Each row comes from the steps of one walk. Every step used is in the known rows, and no mark comes twice. Write the walk behind each row, first mark first.
Known rows:
u e h s j c t a: [ 176  238  -18 -123  124 -167 -197 -134 -117 -131  -39  121 -210   77
   36   40  -74  -58  152 -105  189 -402  -10   70  -77   13 -177  -93
  -16 -106   57  -35  -61 -183  -41   67   41  -61  -36   78  -56  -96
   23   -1  173  163]
v e a h: [  67  103  126   13  -39 -360 -197  274 -101   74 -157  147  157   15
  129  -29 -140  -50  156 -131    2 -293   69   16 -309   -9 -161  -29
   67 -183  -41 -286 -317 -136   37   29 -108  -20 -269  -46 -213 -200
  -93   45   30    4]
c b j v: [-152  174  100  -86 -181 -169  -84  -83  -49 -243   -5  133  192   99
  187 -147  -82 -235  208 -114  231  -35 -107  -50  122  -30 -126 -239
  -81 -142 -165  -84  -27 -147  183  -36   36 -108 -220   22  -65   90
   47 -170  137   48]
t u h s n b v: [  11   44   92  -87 -219 -137 -201 -256   42 -166  -82  -10  100   92
  205  -39 -371  -65   73  -46  244  211 -141   94  114   23   16  -98
  -11 -495  159 -183   81  -37   22  -59  106 -218    0   57   87   -5
  -54  -86    5   69]
t a e h q: [ 187  114  106  -46    6 -275 -109   83  -32   60 -167  210  154   84
    0   -9  -65  -72   92  -46   22 -161  198   22  -59   30 -142  -34
   80  -69    4 -331 -262 -127  -88  102  -51   25 -248  -32 -112 -153
  -33   -6  152  132]
u h s n: [  42  -33  -42 -167 -167 -257 -275 -184  -64  -94 -148   98  113  140
  167   17 -169  -87   38   21  192  -58  -29   64   65  -17  -16  -18
   61 -474  106 -175  -31  -78   16  -45   78 -223 -151   41 -103   80
  -75   26   64   88]
j c b s: [ -27   65   16 -142  -43 -225 -111  -75 -139 -229 -109   96  -40   95
  184 -194 -140 -166  105 -119  150  -69 -191 -207  -56  -10  -94 -115
  -42 -259 -155  -94  -96  -77  178  -48   91 -145 -179  -27 -286   70
   69  -72  113    7]
q a t u h: [  32   62  111   18   10 -189  -87  -69  -34   28 -284   49  178  142
   49   95   -6 -166  119  -80  122  -40   -9   12 -215   55  -99  113
  110 -274   92 -187 -167  -95  -39  -86  -65  -34  -51   20 -180  -67
  -79   31  177   33]
b j c v e h: [ -76  227  -24 -156 -145 -221  -72   66   -1 -112 -123  191   44   35
  154  -96  -97 -197  102 -206  141  -78  -77  -83 -146  -86 -189 -317
  -12   46 -201 -148 -197 -178  119   11   92  -40 -292   28 -310  -63
   48 -149  143   26]
c v e h s j n b: [ -74  158   40 -151 -292 -109 -258 -221 -146 -185   -8  101   20    4
  175 -133 -286  -99   69    3  255   35  -36   40  -29 -131 -230 -269
  -68 -342   71 -219 -234 -118  -44  -20  141 -165 -116   24 -143  -36
  -24 -148    2   88]
v b u e h q: [ -18  -71   55    1 -152 -207  -25  -38   37 -100 -221  167  216   20
  236  -54   -2 -200   95 -133 -105    4  -18   52  -57  106  -65 -215
  -20 -102  -96 -339 -211 -242  -35    6  111    8  -27 -118 -136  -47
  -29   61   98  -22]
h n b j c v: [ -60  178   22 -151 -281 -144  -45 -284  -68 -105   37   86   33   97
  125 -196 -209 -176  121 -133  385   41  -19  -27  147  -22  -95 -214
  -90 -429    3  -18  -43  -17  186  -19   92 -123 -266  195 -208  110
   79 -197  125   79]
n b j v e a: [-151  221   58   46 -145 -179 -138   72  -35 -121  -33   95  118   43
  233 -180 -157 -142  145 -218  188 -118  -65   96  -50  -74 -191 -244
  -58 -200 -122 -200 -144 -210  155   42  -31 -207 -271  130  -92  -15
   46 -121   61   21]
q h u e a t: [ 152    4  129   50  -27 -225 -192  -33    7  158 -200   79  138  158
  122   37   18 -208  177 -134  -60 -103   90  184 -260  182 -100   68
   45 -233  -23 -227 -168 -210  -68   31 -203   -5 -184   52 -114 -150
 -101  186   67  -53]
t h q a v e: [  53  153  162  -57  -22 -192  -37  210  -44  155 -153  183  209   73
   19  -39 -113  -73  132  -87  132 -223  159  113   22  -97 -155  126
  176  -61   69 -321 -456 -138  -24  -65  -45    0 -245  -50  -76 -146
  -19  -40  148  139]
j b u h a t: [  -1  -47  122  215  -26 -139 -110 -146  -10  -36 -188   65  197  189
  111 -107  -44 -346  133  -55  103   -5 -128  -47 -110  129 -105   12
   11 -162   69 -184 -111  -75   22   47  -85  -75 -164  111 -219    3
 -140   27  249   25]
c t u e h q: [ 159   25   90  -77   12 -151  -41  -19    0  -18 -232  123   94   50
   26   54  -52  -68  112 -125  -49 -210  102   64 -187  168  -75 -148
   15  -69  -14 -270 -128 -153  -74  -10   40   45   89 -139   43 -162
   -7   69  109   32]
u h s k j v: [-100  126  -34 -139  -88 -230 -226 -131    1 -164   63   66   65  144
  164   62  -20  -78   98   12  180 -156  -96   39  204 -148  -48  -44
  108 -453  149  -97   76  -78  127  -28  133 -243  -31  302 -156   61
   16  -12  119  123]
k j c t u e h q: [ 101  134   18 -175   79 -179  -12  -33  -23  -51 -154  115  -87   66
   42  -31  -95 -108  132 -185  -25 -283   60   -6 -145   79  -39 -171
   49  -91  -23 -140  -78 -170   12   83  118   33  148  -29  -56  -81
    8   -1  178   26]
e a h n b k j: [  41  120   40  -40 -173 -277 -214    8 -160  -17   18   49   77   73
  206 -116 -249 -117  211  -95  139 -216   72   51   96    8  -31    8
   21 -617  119 -180   -9  -86  121   63   24 -147 -171  165 -181   14
  -80    5   35   71]
u e h s j c: [  92   72  -35 -179  -19 -232 -191 -144  -57  -14   -4   94 -142   88
  122  -41  -55 -152   90 -111  144 -134  -25   65   25  -84 -101 -173
   16 -244  -44 -134 -109 -203    6   12  170 -119  -19   91 -181  -74
   36    5   55   83]
b k j c t a v e h: [ -15  406   15  -73   68 -166  -32  271 -134 -139  -46  218 -129  -51
  138  -57 -116 -111  177 -201   81 -584  -66   -4 -173  -87 -220 -108
   56   82  -88  -96 -134 -228  102   69    7  -61 -211   60 -217  -35
   64  -79  258  116]
u e h s t a v b: [  20   22   79   66  -91 -212 -140  -61  -75 -137  -55  156   96  -13
  195   36   23  -57   46   69  132 -198   -1  161  -35  -95 -219  -69
   32 -374    1 -199 -202 -278 -148  -14  -43  -22  -39   89  -25  -85
  -25   36  156  183]
u e a v b k j: [-197  188   36   23 -184 -269  -37  238  -76 -122  -20  155  138  -38
  364 -117   25 -191  250 -109  -50 -291 -104   54  141  -63 -121   -7
   12 -278 -134 -177  -36 -400  165   -7   -1 -119 -182  136 -105   94
  -42   28  138    9]
c v e a t u: [ -43  247  141  -16 -103 -276  -77  127  -23   74 -195  106  205   53
  114  -56 -146  -62  124 -121   39 -124  -14  -55 -455   76 -164    5
   73 -138  -42 -231 -230 -148   41   27 -157   39 -236   58 -132 -223
 -106  -15  101  -16]
v b k j n: [-207  100  -40 -169 -239 -185  -80 -104 -266 -381  -56  135   83  -34
  341  -99  -55 -158  199   -7   53  -18 -140 -106  166  -77 -124 -129
  -34 -411  -81 -173  -66 -180  201    6  102 -249  -63  -47 -272  201
   32  -95  128  -32]
h s k j c t u e a: [  56  299  -31 -142   72 -313 -138  -24  -43 -112   24   37 -135    1
   94  -16  -65   57  112 -112   55 -450 -101   19  -45   29  -57   -1
   95 -290   75  -11   63 -118  112   32   41 -143  208  160  -46 -106
   29   41  115   77]
a t u e h: [  66   44  123   -5    5 -230  -19  -33  -27   86 -232   88   91   65
  111   59  -46 -147   88  -76  -10  -65   -3   47 -271   53  -69 -123
   35 -205  -80 -233 -139 -196  -67  -34   -7   63   19  -29 -127 -165
   10   45   81  -29]
a v e h n: [ -27  109   96  -73 -212 -201 -100   91  -50  152 -107  204  119   14
  158  -55 -161 -112   -7  -71   85 -193  144  137 -153  -99 -136 -140
   43 -331  -16 -235 -326 -195  -58  -67   18  -21 -224   19 -166 -152
   26    2   69   91]
t u e a h s j n b v: [  77   85  145   16 -142 -133 -212  -41  -62 -113  -36  -16   52   14
  194  -43 -390  -81  267  -75  177   72  -38  129  135  -38 -150  -85
  -32 -486  187 -211  -91 -101   43   10    6  -75   82    7  156 -127
  -99  -74  -31   36]
h u e a v b j: [-156  104  146   76 -289 -160  -69   65  -43  -59  -58  152  201  -45
  259 -115    2 -257  157 -148    5  -39  -35  156   69   36 -154 -121
   -1 -236 -142 -213 -166 -336   67  -31  -85  -44 -163   93   65  -17
  -81   35   86   58]
h a v b: [ -82   23  186   79 -206 -207  -83   -9  -72  -41  -18  125  179  -15
   96 -187    1  -99  187    0  116 -108   30   30   20  -19 -107   -4
   25 -299  -46 -217 -243 -213    8   12 -106  -97 -236  107 -180  -14
  -11  -37  151  116]
e h q a v b k j: [-117  112   -5  -98 -198 -146 -104   96  -69 -172  -56  180  175   23
  199 -125   76 -206  214 -111   32 -160   77   72  145  -56 -100    1
  143 -269  -60 -297 -211 -304   28   33   72 -110 -100   60 -241   83
  -29    2  188  147]
u h s j n b: [ -26  -28   18  -99 -206  -89 -258 -342 -202 -186  -12   31   30   71
  158  -70 -254 -169   79   55  303   61  -75   49  183  -97 -145 -100
  -28 -592  197 -162 -103  -61   -4  -49  142 -284  -40   77  -93  131
  -62  -74   22  101]
u e h q a t: [ 136    0  -14   -1   63 -192 -126    3   19  116 -284  171  107  180
   41   19  134 -188  145 -122   42 -172  154  153 -153   56 -125   24
  112 -198  -31 -275 -260 -211  -71   49  -36   35 -155   10 -202  -72
  -18   76  211   26]
q h u e a: [ 150    9  154   14  -86 -230 -204   22   71  104 -186   68  182  126
  156   37    3 -156  163 -168  -74 -100   80  176 -113  161  -97   14
  -28 -157  -25 -223 -133 -239  -46  -47 -123  -56 -145  -12  -33 -107
 -112  163   26  -37]
j c v e h n b: [ -33  186   63 -114 -200 -211 -110 -143  -14   26  -68  132    5   77
  151 -171 -278 -105   11 -142  202  -23   33   39 -218  -38 -141 -295
  -95 -287   -6 -127 -215  -88    4  -20  125  -33 -263   74 -276 -116
   73 -112   70   25]
t u e a h n: [ 154   38  156   13  -93 -335 -112  119  -15  172 -215   58  207   89
  130   70 -209  -31  157  -86    7 -143  157   92  -76   61  -44   30
   19 -449  133 -206 -141 -110    6  -63  -68   95  -34  -32   45 -217
  -98   88   19    7]
e a t h s k j v b: [-180  224   -7 -117  -23 -302 -232 -187 -174 -177  114   65   80  124
  199  -56 -171  -47  177   96  118 -124  -44   63  -17  -64  -35   32
  202 -542  131 -144 -102 -163    7  160  -61 -154  -28  310 -197 -131
   11   34   83  159]
q a t u h n b k: [  47   63   51   44 -110 -143  -87 -198  -77    6 -204   -5  138  148
  129   36 -120 -177  101  -72  211   82  -20   87   18   59  -61   97
   41 -535  194 -194  -20  -15   26 -114   39 -126  -59   83 -144  -49
    7    8  127   42]
k j n b s t u e h q: [  34 -172  -79  -76  -59  -51 -101 -178 -104 -243 -279   22  -43   65
  228  -59 -225 -133   15  -39   63   81  -58    4   91 -108 -118 -187
    3 -592   52 -303  -92 -103   12   47  199 -158  278  -25    1   85
  -35  -56  137   12]
h a t u: [ 111   33  164   46  -18 -226  -82  -99  -58   96 -149   29  103   88
  -43  -71  -38  -61  146  -31  118  -37   33  -41 -180   82  -41   78
   94 -290   23 -222 -147  -63    8   64 -140  -51  -93   91 -153 -148
  -38  -24  149   54]
s n b k j c t u h q: [  30  100  -63 -197  -45 -132  -70 -170 -103 -239 -115   39  -44   84
  128 -135 -350 -151  158 -172  157 -141 -101   -9   76   75   32  -95
   48 -327  109 -160  133   18  165  100  220 -218   62   13  -26  130
   -9  -75  180   49]
s k j v b u: [-284  187   72  -84 -180 -201  -25 -126  -16 -313   45   96  142  -14
  294  -92  -37 -130  172 -118   65 -106 -196  -17   61  -59  -57 -192
    1 -242  -46 -143  -26 -106  193   20  125 -191   57  146 -231   90
   66  -75  162   25]

Write each row's walk:
[ -14  186   42 -176 -116 -123  -30 -280 -160 -274  -62   37  -73  -25
   95 -187 -342 -100  136 -192  310 -123 -116   12  -42   62  -38 -260
  -52 -274  -60  -66    1   23  141   35   88 -204   72  -48  -52   91
  107 -175  116   63]	s n b j c t u
[ -91  132   52   19 -122 -128  -36  -68 -151 -223   19  152  -22  -53
   44 -224  -14 -172  247 -107  204 -251  -29  -12   21   10 -153 -133
   22 -147 -108  -83 -186 -167  103   96  -97 -117 -199  108 -217   16
   90 -107  256  143]	h a v b j c t
[  92   69  129   97 -112 -220 -167   43   45   86  -90   83  100  106
  216  -48 -265 -116  234 -148  119  -82   71  189   21   55  -96  -71
  -86 -481  104 -161  -67 -130   58   18  -56    4 -237  103    4 -129
  -54    3   53  -15]	u e a h n b v
[-100  264   35 -117 -227 -224   -9  -51  -18  -76  -74   36   25   78
  242  -68 -302 -138   74 -136  156   60 -150  -95   97  -98  -63 -120
  -48 -336  130  -94   67  -38  200  -90  232  -95 -133  144 -127  -47
    7 -155  109  -18]	t u h n b k j c v e
[ -27  113    6 -119  -92 -117  -62 -259 -109 -269 -155   34  -19   34
  119 -103 -371 -179  114 -167  276  -72 -152   17  -22   56  -36 -241
  -43 -281   29  -64   53    3   94    4  128 -191   39  -32  -28   99
   35 -132  142   58]	s n b j c t u h
[ -16  217  -58 -219   70 -178  -61 -103 -221 -295  -60  133  -47   83
  106  -76  -56 -126  279 -126   85 -233   -3  -58   89   64  -78   35
  109  -95   36 -156 -146 -114  104   99   82 -129  -38  -32 -248   -2
   54  -36  251  106]	v b k j c t h q a
[ -59   10    3   27   17 -188 -150  -69 -113 -342 -208  142   20   75
  245   32  -65 -114   94  -23   36    4  -39  -10 -156  -99 -257 -212
  -27 -240  -86 -312 -194 -144  -35   96  -20 -102 -105   37 -193 -139
   85   -6  217  102]	j v b s t a e h
[ -89  308  107   -2 -202 -326 -222  118  -28 -184   74   96  200   27
  232  -96 -155  -99  148  -60   77 -265 -142  -74  -30  -43 -145  -24
   83 -194  114 -169 -127  -30  146    7    2  -48  -37  163 -184 -122
 -153  -15   74   93]	c v e a h s k j b u
[ -35  149  -19   34  -96 -236  -86  -74  -91   69 -177   46   41   96
  162 -118 -332 -203    2 -146  177   51  -43   39 -174  -24  -92  -86
   73 -510   93 -134 -144  -92   51   65   -7  -76 -149  146 -124 -177
  -19  -59   86   16]	v e a t u h n b j c
[  20   77   97  109  -31 -151 -115   83   62   77 -206   72  175  109
  139  -95 -280 -157  100 -162   28  103  -34   73 -280   98 -110    8
  110 -300   90 -334 -168 -130    0  126  -74  -40 -200   93   14 -243
 -133   -6   89  -14]	n b v e a t u h q
[ 130  206   79 -221    4 -227 -147 -199 -165  -84   24   81 -187  -23
  -28  -25 -187  -80   82  -87   93 -171   58  -17 -199   32 -120 -208
   65  -78   14 -201 -177  -36  -92   54   90  -75  151  -37 -141 -298
   75   -9   51  148]	a e h s j c t u
[ -99  135   30 -116 -154 -245  -73 -164   -2  -78 -112  116   86  143
  237 -137 -265 -299   63 -122  129  -83 -135 -112   53   20   -6 -107
  -45 -308   85   30    5  -86  101  -29  183  -49 -103   47 -168  104
 -113  -86  207    4]	k j c b u h n
[  -8  213  172   18 -201 -217 -160   64  -51  -20  -27   93   78    8
  104 -187 -272 -199  172 -261  168  -18  -28   25 -199   26 -193 -232
  -12 -102  -54 -205 -227  -43  130   51  -31    7 -305   96 -139 -153
  -78 -101   40   35]	n b j c v e a h u
[ -38   98   30   21 -190  -95 -168   31  -73  -10 -193  112   -1   48
  201 -104 -161  -98   -2 -121  184 -125   62  150  -31 -149 -164  -66
   11 -481   52 -254 -319 -166  -48 -139   44 -137 -168   71 -224  -66
   85  -16   77  114]	q a v e h n b s
[ -52  125   -7  -71  -93 -237 -126 -236  -12 -157   89   11  -49   27
  168 -107 -168 -140   10  -90  221 -138 -254  -20  155  -76   -9 -104
   67 -400  143  -68   48    8  119  -26  238 -270   75  250 -284  117
   18  -59   89   87]	n b u h s k j c
